Below are the code and all the weights of a small trained network. Each question names an input and a class and asks about switching units off, where a switched-off unit gives its printed mean instead of its output.

import numpy as np


def w(rows, s, z=0):
    codes = np.array(rows[::2]) - 128.0
    scale = np.full(codes.shape[1], s)
    scale[-1] = z or s
    return codes * scale


def norm(h):
    return h / np.sqrt((h * h).mean(-1, keepdims=True) + 1e-5)


def f(y):
    return y / 2 * (1 + np.tanh(0.7978845608 * (y + 0.044715 * y**3)))


def log_softmax(a):
    a = a - a.max(-1, keepdims=True)
    return a - np.log(np.exp(a).sum(-1, keepdims=True))


def net(x, mask):
    res = np.array(x, float).reshape(1, 5) / 4 @ E
    u = 0
    for l in range(2):
        y = f(norm(res) @ A[l][:, :-1].T + A[l][:, -1])
        res = res + np.where(mask[u : u + 4], y, B[l][:, -1]) @ B[l][:, :-1]
        u += 4
    return log_softmax(norm(res)[-1] @ U[:, :-1].T + U[:, -1])


A, B = {}, {}
E = w([
[56,190,183,141,105,176],'x0',
[177,192,167,219,106,24],'x1',
[166,159,155,3,59,96],'x2',
[25,129,99,82,208,20],'x3',
[128,128,127,127,129,128],'x4',
],0.004)
A[0] = w([
[130,133,191,168,105,192,243],'L0N1',
[235,26,70,137,170,67,4],'L0N2',
[95,187,189,148,105,153,1],'L0N3',
[255,32,100,99,189,81,46],'L0N4',
],0.0056,0.0029)
B[0] = w([
[75,180,69,89,141,75,252],'L0N1',
[17,174,145,172,100,197,184],'L0N2',
[42,93,195,98,158,255,116],'L0N3',
[25,233,211,88,122,202,203],'L0N4',
],0.0083,0.0026)
A[1] = w([
[117,111,94,211,183,171,2],'L1N1',
[204,178,107,159,81,225,102],'L1N2',
[111,61,150,248,197,180,139],'L1N3',
[100,1,112,76,131,211,106],'L1N4',
],0.0071,0.00075)
B[1] = w([
[168,104,135,18,81,141,210],'L1N1',
[70,65,108,121,242,67,242],'L1N2',
[177,160,168,64,104,121,233],'L1N3',
[171,200,184,255,99,34,254],'L1N4',
],0.0088,0.0021)
U = w([
[161,173,162,236,113,88,134],'0',
[45,174,178,123,167,197,113],'1',
[123,142,112,118,160,125,252],'2',
[182,105,137,39,108,131,129],'3',
[73,31,92,127,213,67,98],'4',
[141,128,49,174,94,181,55],'5',
[148,8,37,176,69,221,3],'6',
],0.012,0.0069)

Each question gives the input, the list of numbers given to net, and the class t.
The units are the neurons (one row each of A and B). Each row of codes is followed by its name. A weight is (code - 128) times the scale printed after its matrix; where a second scale follows, it is the last column's (A, B and U).
mask holds one flag per neuron, layer by layer. A switched-off neuron (its flag False) gives its mean, the last column of its row in B, instead of its output. The means were averaged over made-up inputs and are rounded, as every weight is.
A unit's drop is (log p(t) with every unit on - log p(t) with that unit switched off) / (log p(t) with every unit on - log p(t) with every unit switched off).
The circuit of an input: a set's keep is (log p(t) with only the set's units on - log p(t) with every unit switched off) / (log p(t) with every unit on - log p(t) with every unit switched off). Starting from all 8 units, units are removed one at a time, each time the one whose removal leaves the highest keep (on an exact tie, the one counted first), for as long as the keep stays at least 0.8.
circuit, biggest first: the units of the circuit, biggest drop first
most important unit: the unit with the biggest drop
top k neurons: the k neurons with the biggest drops, biggest first
k most important neurons of layer l: the k neurons of layer l with the biggest drops, biggest first
input [2,-4,-8,-6,7], class 3: most important unit	L1N1
input [-6,7,-7,-8,4], class 4: top 2 neurons	L1N2, L1N4
input [0,-7,7,1,-7], class 0: 2 most important neurons of layer 0	L0N1, L0N4
input [8,7,4,-7,-7], class 1: top 2 neurons	L0N3, L1N4
input [4,-3,3,8,-2], class 4: circuit, biggest first	L0N4, L1N3
input [-6,-5,-3,6,0], class 1: circuit, biggest first	L0N4, L0N2
input [7,-2,-6,-8,0], class 4: top 3 neurons	L1N2, L0N4, L0N2
input [3,6,5,-7,-7], class 2: circuit, biggest first	L1N2, L1N4
input [-3,-2,-8,-6,3], class 3: top 2 neurons	L1N1, L1N3
input [5,-5,-4,4,0], class 0: circuit, biggest first	L1N4, L0N4, L0N2, L1N2
input [6,-6,-4,6,-5], class 0: circuit, biggest first	L1N4, L0N4, L0N1, L1N2
input [-6,-5,4,2,3], class 1: top 2 neurons	L0N4, L0N2
input [-7,-7,0,6,0], class 0: top 3 neurons	L1N4, L0N1, L1N2
input [3,1,1,7,-3], class 4: circuit, biggest first	L0N4, L1N4, L1N3
input [5,3,6,-8,-6], class 4: circuit, biggest first	L1N2, L0N4
input [-4,1,0,-6,-2], class 4: circuit, biggest first	L1N2
input [0,-1,-1,-1,0], class 5: circuit, biggest first	L1N2, L0N4, L0N1
input [8,5,1,0,7], class 1: top 2 neurons	L0N3, L1N4
input [-8,6,2,-7,-1], class 1: top 3 neurons	L0N4, L0N2, L1N4
input [-5,-2,-4,3,-5], class 1: circuit, biggest first	L0N4
input [6,-8,-2,5,2], class 0: circuit, biggest first	L1N4, L0N4, L0N1
input [-3,2,-5,-4,6], class 2: 2 most important neurons of layer 0	L0N1, L0N4
input [-5,-8,6,1,6], class 0: top 2 neurons	L1N4, L0N1
input [-8,-4,-5,7,-8], class 1: top 4 neurons	L0N4, L0N2, L1N2, L0N1
input [-4,4,-1,-5,-8], class 2: 2 most important neurons of layer 1	L1N2, L1N4
input [-5,-4,2,-6,-2], class 4: top 2 neurons	L1N2, L0N3
input [8,5,4,-3,-6], class 1: most important neuron of layer 0	L0N3
input [5,-1,1,-6,1], class 4: 2 most important neurons of layer 0	L0N4, L0N2
input [3,0,-7,-6,-6], class 3: top 3 neurons	L1N1, L1N3, L0N4
